Below are the code and all the weights of a small trained network. Each question names an input and a target symbol and asks about switching units off, where a switched-off unit gives its printed mean instead of its output.

import numpy as np


def w(rows, s, z=0):
    codes = np.array(rows[::2]) - 128.0
    scale = np.full(codes.shape[1], s)
    scale[-1] = z or s
    return codes * scale


def f(y):
    return np.maximum(y, 0)


def softmax(a):
    e = np.exp(a - a.max(-1, keepdims=True))
    return e / e.sum(-1, keepdims=True)


def log_softmax(a):
    a = a - a.max(-1, keepdims=True)
    return a - np.log(np.exp(a).sum(-1, keepdims=True))


def net(x, mask):
    ids = ['αβγεζξτ'.index(c) for c in x.split()]
    T = len(ids)
    res = E[ids] + P[:T]
    r = res
    for j in range(3):
        rows = slice(4 * j, 4 * j + 4)
        q, k, v = (r @ M[0][rows].T for M in (Q, K, V))
        z = softmax(np.where(np.tri(T) > 0, q @ k.T / 4**0.5, -1e9)) @ v
        o = O[0][rows]
        res = res + np.where(mask[j], z, o[:, -1]) @ o[:, :-1]
    y = f(res @ A[0][:, :-1].T + A[0][:, -1])
    res = res + np.where(mask[3:7], y, B[0][:, -1]) @ B[0][:, :-1]
    return log_softmax(res[-1] @ U[:, :-1].T + U[:, -1])


Q, K, V, O, A, B = {}, {}, {}, {}, {}, {}
E = w([
[163,148,88,101,127,61,53],'α',
[96,74,126,172,88,108,84],'β',
[137,144,131,1,160,153,123],'γ',
[197,90,133,168,133,111,188],'ε',
[78,83,143,72,105,178,66],'ζ',
[55,182,181,88,118,157,182],'ξ',
[191,91,177,96,144,190,231],'τ',
],0.013)
P = w([
[123,156,46,131,86,142,173],'0',
[150,83,170,156,143,186,96],'1',
[95,12,121,82,173,111,176],'2',
[149,132,148,90,30,78,147],'3',
[114,158,178,146,162,117,93],'4',
[113,4,136,73,164,111,162],'5',
[191,126,111,94,57,181,95],'6',
[101,223,186,139,155,70,79],'7',
[114,13,131,49,168,93,135],'8',
],0.014)
Q[0] = w([
[148,121,98,129,152,136,113],'h0',
[125,124,119,116,118,148,130],'h0',
[118,121,162,138,188,110,130],'h0',
[111,111,87,131,131,115,140],'h0',
[140,116,146,126,88,133,119],'h1',
[157,149,134,142,141,180,101],'h1',
[103,130,131,155,171,123,134],'h1',
[150,173,98,171,123,183,107],'h1',
[89,169,129,173,96,181,177],'h2',
[99,159,137,57,106,219,97],'h2',
[5,117,107,131,127,144,114],'h2',
[116,92,127,181,51,102,41],'h2',
],0.02)
K[0] = w([
[147,124,131,131,141,132,82],'h0',
[138,135,110,109,125,124,120],'h0',
[103,113,163,139,199,112,125],'h0',
[149,114,99,125,147,146,113],'h0',
[131,147,114,104,94,85,138],'h1',
[130,104,179,125,91,92,99],'h1',
[118,125,140,146,192,135,97],'h1',
[162,101,209,92,109,103,121],'h1',
[78,157,183,173,74,181,194],'h2',
[88,171,128,46,103,181,110],'h2',
[5,93,147,123,111,167,99],'h2',
[106,109,87,174,78,94,61],'h2',
],0.018)
V[0] = w([
[105,92,180,91,154,58,107],'h0',
[134,124,176,157,173,65,144],'h0',
[189,117,132,81,113,108,120],'h0',
[121,187,159,153,131,212,142],'h0',
[58,145,165,214,67,108,157],'h1',
[164,131,132,98,155,129,255],'h1',
[93,36,141,64,150,193,130],'h1',
[44,212,162,63,176,97,129],'h1',
[126,99,141,182,143,76,98],'h2',
[134,137,105,136,144,124,203],'h2',
[133,73,118,122,54,172,173],'h2',
[100,137,211,100,170,123,105],'h2',
],0.011)
O[0] = w([
[86,144,37,145,120,149,74,176],'h0',
[106,118,104,79,189,170,45,93],'h0',
[66,159,97,129,136,84,179,171],'h0',
[170,58,170,110,138,82,108,38],'h0',
[35,129,184,185,48,41,137,161],'h1',
[118,119,69,190,62,228,53,153],'h1',
[111,57,41,137,250,95,39,134],'h1',
[1,173,110,76,157,201,147,1],'h1',
[136,142,130,69,168,203,178,143],'h2',
[102,97,113,110,117,139,54,94],'h2',
[92,227,60,97,131,85,94,244],'h2',
[178,82,81,199,148,152,164,131],'h2',
],0.0086,0.0047)
A[0] = w([
[114,213,255,66,102,95,172,3],'n0',
[117,184,160,91,43,89,152,127],'n1',
[155,10,182,176,147,121,209,96],'n2',
[74,124,108,53,192,166,160,195],'n3',
],0.0089,0.0065)
B[0] = w([
[145,127,80,247,162,129,101,193],'n0',
[119,85,151,64,183,179,123,254],'n1',
[104,177,81,130,177,188,182,179],'n2',
[175,164,200,172,120,117,137,196],'n3',
],0.012,0.0093)
U = w([
[151,126,115,139,167,209,160,12],'α',
[155,97,190,162,156,81,73,167],'β',
[103,245,105,149,98,92,110,224],'γ',
[174,119,200,89,87,146,151,176],'ε',
[101,110,71,62,130,79,160,218],'ζ',
[85,100,85,79,146,175,89,1],'ξ',
[160,128,90,167,56,104,145,141],'τ',
],0.011,0.004)

Each question gives the input, a string of symbols that net reads in full, and the target symbol t.
The units are the heads (4 rows each of Q, K, V and O) and the neurons (one row each of A and B). Each row of codes is followed by its name. A weight is (code - 128) times the scale printed after its matrix; where a second scale follows, it is the last column's (O, A, B and U).
mask holds one flag per unit, heads first, then neurons. A switched-off unit (its flag False) gives its mean, the last column of its rows in O or B, instead of its output. The means were averaged over made-up inputs and are rounded, as every weight is.
A unit's drop is (log p(t) with every unit on - log p(t) with that unit switched off) / (log p(t) with every unit on - log p(t) with every unit switched off).
The circuit of an input: a set's keep is (log p(t) with only the set's units on - log p(t) with every unit switched off) / (log p(t) with every unit on - log p(t) with every unit switched off). Starting from all 7 units, units are removed one at a time, each time the one whose removal leaves the highest keep (on an exact tie, the one counted first), for as long as the keep stays at least 0.8.
circuit, biggest first: the units of the circuit, biggest drop first
k most important neurons: the k neurons with the biggest drops, biggest first
which heads matter: for each layer, one digit per head in row order, 1 if its drop is at least 0.15 and else 0, layers parted by /
input ε β β β, target ε: which heads matter -> 010
input ζ β β β, target ζ: circuit, biggest first -> [h1, n3]
input ε α ζ β τ τ β ε γ, target τ: most important neuron -> [n1]
input ζ α β ξ, target ζ: which heads matter -> 011
input γ ζ τ ζ ξ ξ α β ξ, target α: circuit, biggest first -> [h1, n3]
input α α ε ε, target α: circuit, biggest first -> [n1, h1, n0]
input ε γ β ε ξ ε ξ, target ε: which heads matter -> 110
input ξ ζ τ, target γ: circuit, biggest first -> [h1, h2, n3]
input ξ τ β τ α α α γ, target α: which heads matter -> 001
input α β ξ, target ε: which heads matter -> 111
input α γ ζ α ε β ξ β τ, target ε: which heads matter -> 111
input β ξ ζ β β ξ ε τ ε, target ζ: which heads matter -> 010
input β ξ β ξ α ε τ, target ξ: circuit, biggest first -> [n1, h2, h1]
input ξ ε α ζ β ε ξ, target ζ: most important neuron -> [n3]
input γ τ β τ ζ γ α, target τ: which heads matter -> 010
input α β γ ζ β τ β, target ζ: circuit, biggest first -> [h1, h0, n3]
input τ ζ ε, target ξ: circuit, biggest first -> [h1, h2]
input τ γ β ζ τ γ α α α, target ξ: which heads matter -> 110
input ξ ε β γ, target ξ: circuit, biggest first -> [h1, n1]
input ζ β β ε τ β β, target ε: circuit, biggest first -> [n1, h1, h0, h2]
input τ β ε ε τ β β ε β, target ξ: circuit, biggest first -> [h1]
input γ β α ε, target γ: circuit, biggest first -> [h1, h2, n1]
input β ε ε γ ξ, target α: which heads matter -> 001
input α ξ β α β γ, target ε: which heads matter -> 010
input β β γ α ε ζ β α, target β: which heads matter -> 011
